Below are the code and all the weights of a small trained network. Each question names an input and a target symbol and asks about switching units off, where a switched-off unit gives its printed mean instead of its output.

import numpy as np


def w(rows, s, z=0):
    codes = np.array(rows[::2]) - 128.0
    scale = np.full(codes.shape[1], s)
    scale[-1] = z or s
    return codes * scale


def f(y):
    return y / 2 * (1 + np.tanh(0.7978845608 * (y + 0.044715 * y**3)))


def softmax(a):
    e = np.exp(a - a.max(-1, keepdims=True))
    return e / e.sum(-1, keepdims=True)


def log_softmax(a):
    a = a - a.max(-1, keepdims=True)
    return a - np.log(np.exp(a).sum(-1, keepdims=True))


def net(x, mask):
    ids = ['αγδεηπστφω'.index(c) for c in x.split()]
    T = len(ids)
    res = E[ids] + P[:T]
    u = 0
    for l in range(2):
        r = res
        for j in range(2):
            rows = slice(2 * j, 2 * j + 2)
            q, k, v = (r @ M[l][rows].T for M in (Q, K, V))
            z = softmax(np.where(np.tri(T) > 0, q @ k.T / 2**0.5, -1e9)) @ v
            o = O[l][rows]
            res = res + np.where(mask[u + j], z, o[:, -1]) @ o[:, :-1]
        u += 2
        y = f(res @ A[l][:, :-1].T + A[l][:, -1])
        res = res + np.where(mask[u : u + 16], y, B[l][:, -1]) @ B[l][:, :-1]
        u += 16
    return log_softmax(res[-1] @ U[:, :-1].T + U[:, -1])


Q, K, V, O, A, B = {}, {}, {}, {}, {}, {}
E = w([
[86,140,170,130,83,128,147,100],'α',
[148,140,123,92,104,166,107,115],'γ',
[120,137,184,171,103,48,36,184],'δ',
[132,89,57,170,105,89,162,64],'ε',
[187,174,97,125,251,161,122,195],'η',
[69,108,106,144,90,162,110,134],'π',
[66,154,130,125,102,148,78,111],'σ',
[163,73,205,190,146,60,135,105],'τ',
[107,139,156,101,130,117,157,131],'φ',
[140,57,114,101,84,161,66,101],'ω',
],0.021)
P = w([
[27,117,153,71,172,169,133,99],'0',
[116,156,160,60,106,145,115,152],'1',
[179,48,156,117,89,145,177,255],'2',
[29,74,136,114,216,114,96,44],'3',
[165,185,134,95,98,139,82,124],'4',
[189,66,132,190,94,174,199,197],'5',
[43,86,122,142,218,81,76,21],'6',
[179,201,99,119,91,120,63,108],'7',
[203,96,116,218,101,171,202,174],'8',
[29,82,114,164,237,55,60,18],'9',
[185,189,68,110,69,121,66,103],'10',
[213,104,104,236,111,157,210,165],'11',
],0.0092)
Q[0] = w([
[144,168,133,115,173,81,103,126],'L0H1',
[93,134,134,110,139,159,86,161],'L0H1',
[43,87,141,128,225,87,100,40],'L0H2',
[44,92,101,100,204,95,137,11],'L0H2',
],0.012)
K[0] = w([
[189,148,132,155,141,80,130,141],'L0H1',
[121,166,118,162,105,176,60,155],'L0H1',
[146,208,112,232,176,37,130,145],'L0H2',
[167,181,65,249,151,53,159,121],'L0H2',
],0.011)
V[0] = w([
[155,136,54,138,158,156,103,72],'L0H1',
[141,145,145,93,20,188,110,128],'L0H1',
[148,160,35,147,185,158,115,175],'L0H2',
[157,111,3,85,64,28,190,69],'L0H2',
],0.0053)
O[0] = w([
[169,120,186,120,134,143,135,149,84],'L0H1',
[127,120,132,90,164,122,159,167,189],'L0H1',
[105,109,90,105,115,81,157,115,6],'L0H2',
[142,84,146,140,134,213,128,2,46],'L0H2',
],0.0083,0.0021)
A[0] = w([
[117,185,103,1,135,142,24,101,2],'L0N1',
[136,220,176,171,158,95,78,120,154],'L0N2',
[91,122,182,96,225,130,68,104,50],'L0N3',
[229,42,200,83,157,84,143,128,119],'L0N4',
[221,127,171,101,238,117,222,186,40],'L0N5',
[84,184,133,86,190,228,103,109,46],'L0N6',
[114,169,51,70,195,37,102,117,167],'L0N7',
[106,143,53,124,181,142,177,170,154],'L0N8',
[114,110,14,90,44,48,117,56,176],'L0N9',
[161,228,115,29,96,161,96,93,69],'L0N10',
[169,105,137,122,172,140,186,246,100],'L0N11',
[157,157,94,15,216,189,94,141,153],'L0N12',
[82,136,144,148,62,151,12,102,110],'L0N13',
[203,87,122,133,146,208,133,47,18],'L0N14',
[136,64,103,243,93,136,99,221,52],'L0N15',
[199,146,71,180,189,143,177,128,101],'L0N16',
],0.0083,0.0075)
B[0] = w([
[193,82,216,166,52,138,175,175,156],'L0N1',
[111,36,130,127,123,74,174,87,214],'L0N2',
[180,192,142,90,57,169,158,135,155],'L0N3',
[74,132,133,241,111,151,101,99,164],'L0N4',
[63,53,107,160,130,176,166,2,159],'L0N5',
[114,78,189,174,183,161,96,38,147],'L0N6',
[134,126,210,134,141,209,155,178,205],'L0N7',
[143,76,143,114,171,74,119,89,169],'L0N8',
[138,67,199,91,220,223,130,115,241],'L0N9',
[90,179,103,107,150,103,179,216,151],'L0N10',
[72,146,84,202,65,143,174,76,176],'L0N11',
[193,137,194,208,145,143,105,198,197],'L0N12',
[150,112,113,50,102,100,159,150,255],'L0N13',
[133,198,145,221,109,80,136,99,166],'L0N14',
[180,171,122,106,177,58,192,88,198],'L0N15',
[173,31,133,162,124,121,107,194,154],'L0N16',
],0.0093,0.0054)
Q[1] = w([
[198,171,49,116,5,99,164,188],'L1H1',
[102,160,164,162,125,136,26,88],'L1H1',
[135,85,128,159,102,26,115,151],'L1H2',
[109,113,135,167,158,148,120,150],'L1H2',
],0.011)
K[1] = w([
[72,198,78,100,92,227,131,143],'L1H1',
[90,117,254,228,63,35,133,135],'L1H1',
[109,96,163,132,108,67,124,140],'L1H2',
[114,114,146,144,198,134,116,154],'L1H2',
],0.0088)
V[1] = w([
[82,76,172,207,139,29,62,125],'L1H1',
[254,78,104,47,145,33,190,96],'L1H1',
[182,132,114,79,146,168,250,142],'L1H2',
[8,195,186,93,103,238,56,150],'L1H2',
],0.0056)
O[1] = w([
[151,3,178,249,187,48,71,50,254],'L1H1',
[164,113,87,64,134,70,176,134,88],'L1H1',
[110,103,66,199,132,186,116,90,143],'L1H2',
[211,135,90,82,94,114,141,52,89],'L1H2',
],0.0064,0.0054)
A[1] = w([
[71,159,82,40,101,181,5,179,112],'L1N1',
[40,227,91,41,122,86,152,80,8],'L1N2',
[68,98,124,162,141,65,122,111,124],'L1N3',
[146,119,177,90,139,40,84,135,125],'L1N4',
[174,115,84,113,90,213,172,153,119],'L1N5',
[91,91,110,39,26,192,137,161,105],'L1N6',
[126,153,148,120,199,83,117,126,2],'L1N7',
[174,207,69,164,74,102,126,118,124],'L1N8',
[69,175,172,47,94,158,195,157,121],'L1N9',
[68,121,144,141,78,146,133,196,74],'L1N10',
[248,126,167,162,127,143,138,130,46],'L1N11',
[138,139,161,77,158,185,76,62,4],'L1N12',
[57,135,129,63,172,157,90,155,204],'L1N13',
[154,86,138,32,154,99,160,157,72],'L1N14',
[117,199,133,20,147,98,144,170,178],'L1N15',
[139,104,84,153,186,108,171,84,97],'L1N16',
],0.011,0.0064)
B[1] = w([
[74,198,128,212,121,125,26,126,175],'L1N1',
[114,44,44,73,137,188,240,245,139],'L1N2',
[166,172,121,94,156,163,171,129,254],'L1N3',
[125,87,75,92,135,149,71,129,203],'L1N4',
[134,94,90,100,184,137,97,143,179],'L1N5',
[166,80,91,158,67,140,125,134,211],'L1N6',
[133,107,79,156,44,153,157,156,144],'L1N7',
[56,73,172,149,35,140,126,158,141],'L1N8',
[167,137,171,136,127,50,153,132,209],'L1N9',
[126,143,144,65,119,191,125,130,162],'L1N10',
[86,143,75,94,118,116,155,143,217],'L1N11',
[122,182,114,181,94,192,180,136,179],'L1N12',
[128,148,96,198,118,83,166,168,188],'L1N13',
[53,134,186,60,115,103,121,165,180],'L1N14',
[138,129,103,137,148,114,176,56,199],'L1N15',
[104,154,156,86,71,114,85,156,226],'L1N16',
],0.012,0.011)
U = w([
[132,59,63,125,71,127,222,99,2],'α',
[177,243,98,74,151,189,142,197,150],'γ',
[16,136,166,69,116,106,100,127,174],'δ',
[63,170,114,79,68,179,164,59,192],'ε',
[88,102,170,158,153,156,155,186,82],'η',
[44,153,106,161,65,80,102,113,137],'π',
[169,95,230,125,1,119,130,141,34],'σ',
[209,25,101,140,167,137,95,44,227],'τ',
[146,164,184,147,162,54,175,75,172],'φ',
[124,131,119,95,42,212,98,192,6],'ω',
],0.0083,0.007)

Each question gives the input, a string of symbols that net reads in full, and the target symbol t.
The units are the heads (2 rows each of Q, K, V and O) and the neurons (one row each of A and B). Each row of codes is followed by its name. A weight is (code - 128) times the scale printed after its matrix; where a second scale follows, it is the last column's (O, A, B and U).
mask holds one flag per unit, layer by layer, with each layer's heads first. A switched-off unit (its flag False) gives its mean, the last column of its rows in O or B, instead of its output. The means were averaged over made-up inputs and are rounded, as every weight is.
A unit's drop is (log p(t) with every unit on - log p(t) with that unit switched off) / (log p(t) with every unit on - log p(t) with every unit switched off).
The circuit of an input: a set's keep is (log p(t) with only the set's units on - log p(t) with every unit switched off) / (log p(t) with every unit on - log p(t) with every unit switched off). Starting from the 12 units with the biggest drops (on a tie, the unit counted first), units are removed one at a time, each time the one whose removal leaves the highest keep (on an exact tie, the one counted first), for as long as the keep stays at least 0.8.
units of the circuit, in order: the units of the circuit, biggest drop first
most important unit: the unit with the biggest drop
top k neurons: the k neurons with the biggest drops, biggest first
k most important neurons of layer l: the k neurons of layer l with the biggest drops, biggest first
input ω π φ τ π π, target α: most important unit	L1H1
input τ ε α σ σ, target σ: 2 most important neurons of layer 1	L1N6; L1N9
input π σ α π φ ε ω, target ε: units of the circuit, in order	L0H2; L1N12
input π π τ α, target τ: units of the circuit, in order	L1H1; L0N4
input ε ω π φ φ η τ γ σ, target π: 2 most important neurons of layer 1	L1N1; L1N3
input τ π ω δ φ π ω τ ε σ, target ε: units of the circuit, in order	L1N12; L0H2
input π ω τ ω φ α σ, target τ: units of the circuit, in order	L1H1; L0N4
input π η τ φ, target τ: units of the circuit, in order	L1H1; L0N4
input τ τ π π η π ω, target η: 2 most important neurons of layer 0	L0N9; L0N12
input σ α ε η σ η ε φ φ ω, target ε: units of the circuit, in order	L1N12; L0H2; L0N9
input σ δ ω, target τ: 2 most important neurons of layer 0	L0N4; L0N1
input φ φ α ε φ π σ, target ε: units of the circuit, in order	L0H2; L1N12
input π ω γ, target ω: top 3 neurons	L0N2; L0N9; L1N8
input δ π δ φ π α φ π ω γ η η, target η: most important unit	L0N16
input φ σ ω σ α π, target α: top 4 neurons	L0N15; L0N12; L0N6; L0N14
input ε π ε α, target ε: top 2 neurons	L1N12; L0N6
input φ π σ γ ε σ γ α τ, target φ: top 2 neurons	L1N3; L0N5
input σ σ π δ α π η π σ, target α: top 4 neurons	L0N12; L1N2; L0N9; L0N4
input π φ σ φ η τ, target φ: units of the circuit, in order	L0N15; L1N6
input π η ε ε α σ π φ π φ, target ε: most important unit	L0H2
input η φ δ π α δ π φ δ τ ω, target ω: top 4 neurons	L0N13; L0N1; L0N10; L0N6
input φ σ ε σ φ η ε π π π, target ε: units of the circuit, in order	L0H2; L0N12; L1N3
input η η δ φ ω σ α π σ π, target δ: top 4 neurons	L0N15; L0N11; L0N9; L1N14
input φ π η ε π π α ε, target ε: top 4 neurons	L0N9; L1N12; L1N11; L1N16
input φ φ π τ ω, target ω: top 3 neurons	L0N13; L1N6; L0N1
input π φ ω τ α φ φ σ σ, target π: top 2 neurons	L0N9; L1N3
input φ τ η π δ α φ, target δ: most important unit	L0N2
input η δ ω π φ φ π, target δ: top 4 neurons	L0N2; L0N15; L0N11; L0N13
input π π π π η δ π σ φ τ γ, target γ: top 4 neurons	L0N12; L0N1; L0N10; L1N5
